Below is a small trained network, with its code and all its weights. Each question gives an input and a class and asks what happens when units are switched off, that is, made to give their printed mean instead of their output.

import numpy as np


def w(rows, s, z=0):
    codes = np.array(rows[::2]) - 128.0
    scale = np.full(codes.shape[1], s)
    scale[-1] = z or s
    return codes * scale


def f(y):
    return np.maximum(y, 0)


def log_softmax(a):
    a = a - a.max(-1, keepdims=True)
    return a - np.log(np.exp(a).sum(-1, keepdims=True))


def net(x, mask):
    res = np.array(x, float).reshape(1, 7) / 4 @ E
    y = f(res @ A[0][:, :-1].T + A[0][:, -1])
    res = res + np.where(mask, y, B[0][:, -1]) @ B[0][:, :-1]
    return log_softmax(res[-1] @ U[:, :-1].T + U[:, -1])


A, B = {}, {}
E = w([
[119,126,104,64,81,193,196,83],'x0',
[148,248,159,132,104,153,132,176],'x1',
[121,134,144,121,125,115,125,110],'x2',
[125,125,133,129,124,119,138,138],'x3',
[179,68,220,89,105,179,70,172],'x4',
[118,127,137,134,127,133,131,126],'x5',
[122,130,140,127,124,120,134,127],'x6',
],0.011)
A[0] = w([
[181,254,154,137,76,173,119,168,99],'N1',
[65,168,31,163,180,102,191,96,219],'N2',
[92,30,97,113,122,122,106,107,40],'N3',
[183,73,213,91,110,178,62,153,133],'N4',
[134,117,118,32,90,179,189,76,2],'N5',
[98,122,114,134,184,176,118,119,139],'N6',
[141,53,103,118,168,104,140,95,56],'N7',
[138,129,169,213,218,37,15,162,9],'N8',
[98,110,108,82,49,186,181,93,10],'N9',
[127,49,95,105,138,115,110,100,39],'N10',
[123,19,125,131,171,121,147,99,54],'N11',
[149,114,191,100,104,191,75,159,230],'N12',
[181,74,170,59,102,146,93,150,141],'N13',
[163,113,127,62,74,149,190,106,31],'N14',
[176,69,158,106,96,156,131,161,208],'N15',
[183,74,176,116,109,171,91,122,252],'N16',
],0.0079,0.00087)
B[0] = w([
[28,178,202,11,111,132,63,229,213],'N1',
[139,185,88,197,85,44,127,62,255],'N2',
[22,156,175,64,113,157,56,186,197],'N3',
[157,154,93,182,101,85,117,91,233],'N4',
[185,65,122,131,178,184,190,121,204],'N5',
[118,128,111,115,96,129,119,120,145],'N6',
[69,128,171,96,110,113,105,137,189],'N7',
[225,51,141,112,202,254,227,143,241],'N8',
[188,79,135,156,176,192,189,118,199],'N9',
[71,141,163,89,127,132,62,177,187],'N10',
[69,144,160,82,124,111,62,181,203],'N11',
[117,174,74,157,121,70,129,77,209],'N12',
[142,157,105,174,88,87,120,99,205],'N13',
[153,92,142,146,168,181,179,164,182],'N14',
[129,127,86,171,101,89,107,83,192],'N15',
[122,144,86,159,86,80,121,101,204],'N16',
],0.0079,0.0096)
U = w([
[131,167,94,218,78,54,141,73,113],'0',
[42,148,168,11,110,134,106,180,240],'1',
[206,64,135,130,185,202,196,133,3],'2',
],0.012,0.00065)

Each question gives the input, the list of numbers given to net, and the class t.
The units are the neurons (one row each of A and B). Each row of codes is followed by its name. A weight is (code - 128) times the scale printed after its matrix; where a second scale follows, it is the last column's (A, B and U).
mask holds one flag per neuron, in row order. A switched-off neuron (its flag False) gives its mean, the last column of its row in B, instead of its output. The means were averaged over made-up inputs and are rounded, as every weight is.
A unit's drop is (log p(t) with every unit on - log p(t) with that unit switched off) / (log p(t) with every unit on - log p(t) with every unit switched off).
The circuit of an input: a set's keep is (log p(t) with only the set's units on - log p(t) with every unit switched off) / (log p(t) with every unit on - log p(t) with every unit switched off). Starting from the 12 units with the biggest drops (on a tie, the unit counted first), units are removed one at a time, each time the one whose removal leaves the highest keep (on an exact tie, the one counted first), for as long as the keep stays at least 0.8.
circuit, biggest first: the units of the circuit, biggest drop first
top k neurons: the k neurons with the biggest drops, biggest first
drop when u is switched off: that unit's drop, to one decimal
input [-7,-4,-7,0,-5,-3,-5], class 2: circuit, biggest first => N8
input [1,-2,-7,6,2,2,4], class 0: top 2 neurons => N1; N8
input [1,-1,-2,-6,2,5,-2], class 0: circuit, biggest first => N8; N1
input [-3,-1,3,2,1,8,-4], class 2: circuit, biggest first => N2; N8
input [3,-2,8,-7,2,-3,5], class 2: circuit, biggest first => N2; N1
input [4,-6,-6,6,2,8,2], class 1: top 3 neurons => N3; N8; N11
input [5,-7,5,-7,-6,1,4], class 1: top 4 neurons => N3; N11; N10; N4
input [7,-8,-4,2,3,7,-5], class 1: top 4 neurons => N3; N11; N8; N10
input [-6,-2,2,-7,5,-8,1], class 2: top 2 neurons => N8; N2
input [-6,5,4,-5,7,-1,-1], class 0: top 2 neurons => N4; N12
input [2,8,-8,-6,8,6,7], class 0: top 3 neurons => N4; N12; N13
input [-6,4,3,-1,7,-8,8], class 0: top 2 neurons => N4; N12
input [-8,6,2,-2,-2,4,-7], class 2: drop when N8 is switched off => 1.2
input [6,1,-6,-5,0,2,-1], class 2: drop when N2 is switched off => 0.0
input [-6,6,-4,8,-4,-2,8], class 1: circuit, biggest first => N1
input [4,-2,-5,2,4,2,4], class 0: drop when N5 is switched off => -0.1
